Below is a small trained network, with its code and all its weights. Each question gives an input and a class and asks what happens when units are switched off, that is, made to give their printed mean instead of their output.

import numpy as np


def w(rows, s, z=0):
    codes = np.array(rows[::2]) - 128.0
    scale = np.full(codes.shape[1], s)
    scale[-1] = z or s
    return codes * scale


def f(y):
    return np.maximum(y, 0)


def log_softmax(a):
    a = a - a.max(-1, keepdims=True)
    return a - np.log(np.exp(a).sum(-1, keepdims=True))


def net(x, mask):
    res = np.array(x, float).reshape(1, 8) / 4 @ E
    y = f(res @ A[0][:, :-1].T + A[0][:, -1])
    res = res + np.where(mask, y, B[0][:, -1]) @ B[0][:, :-1]
    return log_softmax(res[-1] @ U[:, :-1].T + U[:, -1])


A, B = {}, {}
E = w([
[138,141,210,31,215,80,188],'x0',
[123,122,129,133,134,126,126],'x1',
[126,132,133,131,122,131,128],'x2',
[14,180,49,101,119,124,178],'x3',
[111,86,126,145,158,134,114],'x4',
[125,125,132,129,134,130,125],'x5',
[131,161,110,216,186,107,247],'x6',
[135,148,129,122,129,133,123],'x7',
],0.011)
A[0] = w([
[134,140,94,133,155,87,92,107],'N0',
[240,109,185,214,130,136,121,93],'N1',
[167,114,212,33,139,123,55,112],'N2',
[208,71,208,77,139,89,105,154],'N3',
[166,116,74,160,91,86,71,16],'N4',
[103,114,101,65,107,171,71,111],'N5',
[105,77,134,108,144,135,101,105],'N6',
[9,134,74,27,144,108,161,28],'N7',
[148,95,105,212,17,164,96,138],'N8',
[49,128,128,85,57,114,39,1],'N9',
[152,127,91,161,102,156,86,225],'N10',
[65,164,83,184,95,144,137,96],'N11',
[61,165,92,185,102,150,141,84],'N12',
[139,103,62,144,75,168,61,123],'N13',
[81,158,62,129,126,113,112,85],'N14',
[86,138,2,160,136,122,193,109],'N15',
[98,109,95,86,94,136,91,233],'N16',
[94,105,141,107,67,156,137,45],'N17',
],0.0089,0.0057)
B[0] = w([
[104,179,172,108,99,161,126,131],'N0',
[1,209,182,102,180,70,202,225],'N1',
[227,64,117,134,41,158,108,248],'N2',
[194,49,124,109,93,151,99,250],'N3',
[165,71,135,65,138,145,138,164],'N4',
[75,156,161,125,164,54,181,207],'N5',
[177,135,127,146,152,171,122,156],'N6',
[107,192,167,96,191,77,172,233],'N7',
[110,162,158,70,176,77,184,248],'N8',
[12,204,133,190,162,69,192,207],'N9',
[110,196,80,177,159,96,162,222],'N10',
[173,120,90,178,81,186,49,213],'N11',
[155,115,80,153,95,171,96,207],'N12',
[125,132,162,76,202,77,179,229],'N13',
[167,107,138,123,90,103,97,189],'N14',
[133,145,53,177,55,156,97,254],'N15',
[201,100,188,97,191,123,123,229],'N16',
[100,111,113,163,108,150,183,148],'N17',
],0.0074,0.0097)
U = w([
[96,142,188,86,203,100,158,248],'0',
[15,183,135,183,177,98,183,123],'1',
[143,79,105,164,18,235,2,6],'2',
],0.0083,0.0016)

Each question gives the input, the list of numbers given to net, and the class t.
The units are the neurons (one row each of A and B). Each row of codes is followed by its name. A weight is (code - 128) times the scale printed after its matrix; where a second scale follows, it is the last column's (A, B and U).
mask holds one flag per neuron, in row order. A switched-off neuron (its flag False) gives its mean, the last column of its row in B, instead of its output. The means were averaged over made-up inputs and are rounded, as every weight is.
A unit's drop is (log p(t) with every unit on - log p(t) with that unit switched off) / (log p(t) with every unit on - log p(t) with every unit switched off).
k most important neurons: the k neurons with the biggest drops, biggest first
drop of u: that unit's drop, to one decimal
input [-3,-4,3,7,-5,3,1,-8], class 2: most important neuron	[N11]
input [1,-2,-8,-6,4,1,-3,7], class 2: 2 most important neurons	[N2, N3]
input [-3,3,-4,4,4,-1,-6,-8], class 1: 2 most important neurons	[N9, N3]
input [7,-1,-7,-8,-1,5,-1,7], class 2: 2 most important neurons	[N2, N3]
input [-5,-6,6,1,-7,-1,2,-2], class 2: 2 most important neurons	[N1, N11]
input [-8,8,5,1,-8,-8,-7,0], class 1: 2 most important neurons	[N9, N10]
input [-5,-6,1,-6,8,-3,3,6], class 1: 4 most important neurons	[N1, N10, N16, N2]
input [2,2,6,-7,8,-6,-7,7], class 2: 2 most important neurons	[N2, N3]
input [-8,5,2,-6,4,7,0,-7], class 0: drop of N1	-0.1
input [-5,-7,4,0,-2,1,-1,-5], class 0: drop of N15	0.2
input [-4,3,8,6,8,6,-8,-1], class 1: drop of N9	0.7
